[[ -4   7   6  -3 -33  -3 -18  -5  -7 -15 -47   9]
 [ 87 -13  13 -44 -38  24  49 -81 -16  69 -37 -90]]
->
[[ -4   6 -33 -18  -7 -47]
 [ 87  13 -38  49 -16 -37]]

[[-84 -72]
 [-50 -56]
 [-13 -23]
 [-21 -22]
 [-15 -14]
 [-16 -14]
 [-41 -44]
 [ 30  14]
 [-10  -8]
 [ 28  15]
 [-20 -19]]
->
[[-84]
 [-50]
 [-13]
 [-21]
 [-15]
 [-16]
 [-41]
 [ 30]
 [-10]
 [ 28]
 [-20]]

[[ -7  12 -18 -17 -27  54  14   6 -38]
 [-47  -2  39   6  -5  50  33   3 -11]
 [ 41  -1 -54 -17  -1   4 -51 -23  -5]
 [ -8  13  18   5  17 -31 -24 -18 -13]
 [-57 -13 -29   8  33 104  15 -20   4]]
->
[[ -7 -18 -27  14 -38]
 [-47  39  -5  33 -11]
 [ 41 -54  -1 -51  -5]
 [ -8  18  17 -24 -13]
 [-57 -29  33  15   4]]

[[-14  34  -1   5 -23 -10  -4  44 -50  28  41  15  10]
 [ -7 -52  11  36 -53 -41  76 -47 -60 -66 -50   3  18]]
->
[[-14  -1 -23  -4 -50  41  10]
 [ -7  11 -53  76 -60 -50  18]]

[[ 28 -50 -77]
 [-52  19  80]
 [  5  10 -65]
 [-17 -51 -87]
 [ 65  14 -79]]
->
[[ 28 -77]
 [-52  80]
 [  5 -65]
 [-17 -87]
 [ 65 -79]]

[[-74 -82 -35  91  56 -24 -77  66 -77  44  68 -51]
 [ 21 -69  60  55  77  29  83 -28  43 -69 -65  52]
 [ -7 -56 -29  62 -81 -37  19 -77 -68  67  26 -72]
 [-41 -20  59 -84  65  72 -21  -9 -72  81 -90 -60]
 [ 38 -27 -35  -3   3 -70 -32 -83  75  79 -83  62]
 [ 57  -6  77  71 -49 -58 -82  85  10 -27 -72 -59]]
->
[[-74 -35  56 -77 -77  68]
 [ 21  60  77  83  43 -65]
 [ -7 -29 -81  19 -68  26]
 [-41  59  65 -21 -72 -90]
 [ 38 -35   3 -32  75 -83]
 [ 57  77 -49 -82  10 -72]]

[[ 90  41  11  20  -9  17 -59  -6 -13   5 -49  -8 -39 -73  -8  22]
 [ 90  43   4  19  -9  39 -49  -8 -13   5 -49   1  -8 -62  -7  22]
 [ 90  43   4  28  -9  17 -60 -20 -13  -5 -49  -9 -48 -73  -8  22]
 [ 80  57   4   4  -6  14 -49 -22 -18  24 -49   1 -35 -73  -8  26]
 [ 87  43   5  17  -9   3 -59 -19 -13   5 -56   1 -35 -73 -12  21]]
->
[[ 90  11  -9 -59 -13 -49 -39  -8]
 [ 90   4  -9 -49 -13 -49  -8  -7]
 [ 90   4  -9 -60 -13 -49 -48  -8]
 [ 80   4  -6 -49 -18 -49 -35  -8]
 [ 87   5  -9 -59 -13 -56 -35 -12]]
---
[[  21   20   -1    3  -31  -31  -15]
 [  51  -15  -32   38  -40  -40   22]
 [ -15   21   13  -37    3  -11  -44]
 [  36    9   -6   26  -33  -23  -14]
 [   2  -81  -44   -6   23  -22   47]
 [   6  -13    7  -31   19   -8 -104]]
->
[[   2  -81  -44   -6   23  -22   47]
 [  51  -15  -32   38  -40  -40   22]
 [   6  -13    7  -31   19   -8 -104]
 [  36    9   -6   26  -33  -23  -14]
 [  21   20   -1    3  -31  -31  -15]
 [ -15   21   13  -37    3  -11  -44]]

[[ 77  92 -49 -92 -17 -66  13 -79 -61  14  35]
 [-45 -16  -6  19 -77  24  51 -64  84 -48 -34]]
->
[[-45 -16  -6  19 -77  24  51 -64  84 -48 -34]
 [ 77  92 -49 -92 -17 -66  13 -79 -61  14  35]]

[[ -18  -13   28  -83  -69   34  -47]
 [  22   26   47  -46    4  -19    3]
 [  -5   -2   32  -65  -36   12  -12]
 [ -46    8   31 -105  -52   26  -65]
 [  -3  -32   22  -55  -77   40   -4]
 [  17   42   47  -50   -8  -50  -45]
 [   6  -11   26  -56  -46   -2   -4]
 [ -13  -16   24  -79  -74   10  -48]
 [  -7   23   41  -84  -16  -11  -41]]
->
[[  -3  -32   22  -55  -77   40   -4]
 [ -13  -16   24  -79  -74   10  -48]
 [ -18  -13   28  -83  -69   34  -47]
 [   6  -11   26  -56  -46   -2   -4]
 [  -5   -2   32  -65  -36   12  -12]
 [ -46    8   31 -105  -52   26  -65]
 [  -7   23   41  -84  -16  -11  -41]
 [  22   26   47  -46    4  -19    3]
 [  17   42   47  -50   -8  -50  -45]]

[[ 26  57]
 [-51   3]
 [-88  22]
 [ 90 -31]]
->
[[ 90 -31]
 [-51   3]
 [-88  22]
 [ 26  57]]

[[ 76 -14  14 -26]
 [-20  28  45 -60]
 [-19  25  45 -63]
 [  4  65  47 -22]
 [ 67 -26  14 -39]
 [-20  27  45 -61]
 [ 32 -33  22 -65]
 [-17  44  48 -49]
 [ 36 -34  21 -63]
 [-19  34  47 -57]]
->
[[ 36 -34  21 -63]
 [ 32 -33  22 -65]
 [ 67 -26  14 -39]
 [ 76 -14  14 -26]
 [-19  25  45 -63]
 [-20  27  45 -61]
 [-20  28  45 -60]
 [-19  34  47 -57]
 [-17  44  48 -49]
 [  4  65  47 -22]]

[[ 18  53  21  21  31   1  27   0   5 -14  34]
 [ 24  95 -12  -4  56 -81   7 -16   1   6 -21]
 [ 51  37 -48 -97  50 -42  20   6  42  -4 -18]]
->
[[ 51  37 -48 -97  50 -42  20   6  42  -4 -18]
 [ 18  53  21  21  31   1  27   0   5 -14  34]
 [ 24  95 -12  -4  56 -81   7 -16   1   6 -21]]

[[  67   45   54  -91  -61]
 [  17   60   43   -4   20]
 [  27  -82  -20  -91 -107]]
->
[[  27  -82  -20  -91 -107]
 [  67   45   54  -91  -61]
 [  17   60   43   -4   20]]
---
[[ 11  92 -26  -4]
 [  5 -29  36  21]
 [  9  10  47  49]]
->
[[  5 -29  36]
 [  9  10  47]]

[[ -17   -8  -25  -18  -16]
 [   1    3   24   -2   40]
 [  31   -3   29   35 -103]]
->
[[ 1  3 24]
 [31 -3 29]]

[[-17 -14 -50   0]
 [-36 -19 -25  40]
 [ -3  54 -84  12]
 [-63 -69  48   9]
 [-27 -84 -15  12]]
->
[[-36 -19 -25]
 [ -3  54 -84]]

[[-74  46   7 -29]
 [-80 -38  38  54]
 [ 20 -24 -68  83]]
->
[[-80 -38  38]
 [ 20 -24 -68]]

[[ 56 -63 -15]
 [-15 -48  89]
 [ 56  -7  83]
 [-64  31  56]]
->
[[-15 -48  89]
 [ 56  -7  83]]

[[-21 -31  -5 -42  33]
 [ -1 -46 -98 -29  68]
 [ 15 -54 -94 -37  83]
 [-38  78 -16 -44  36]]
->
[[ -1 -46 -98]
 [ 15 -54 -94]]
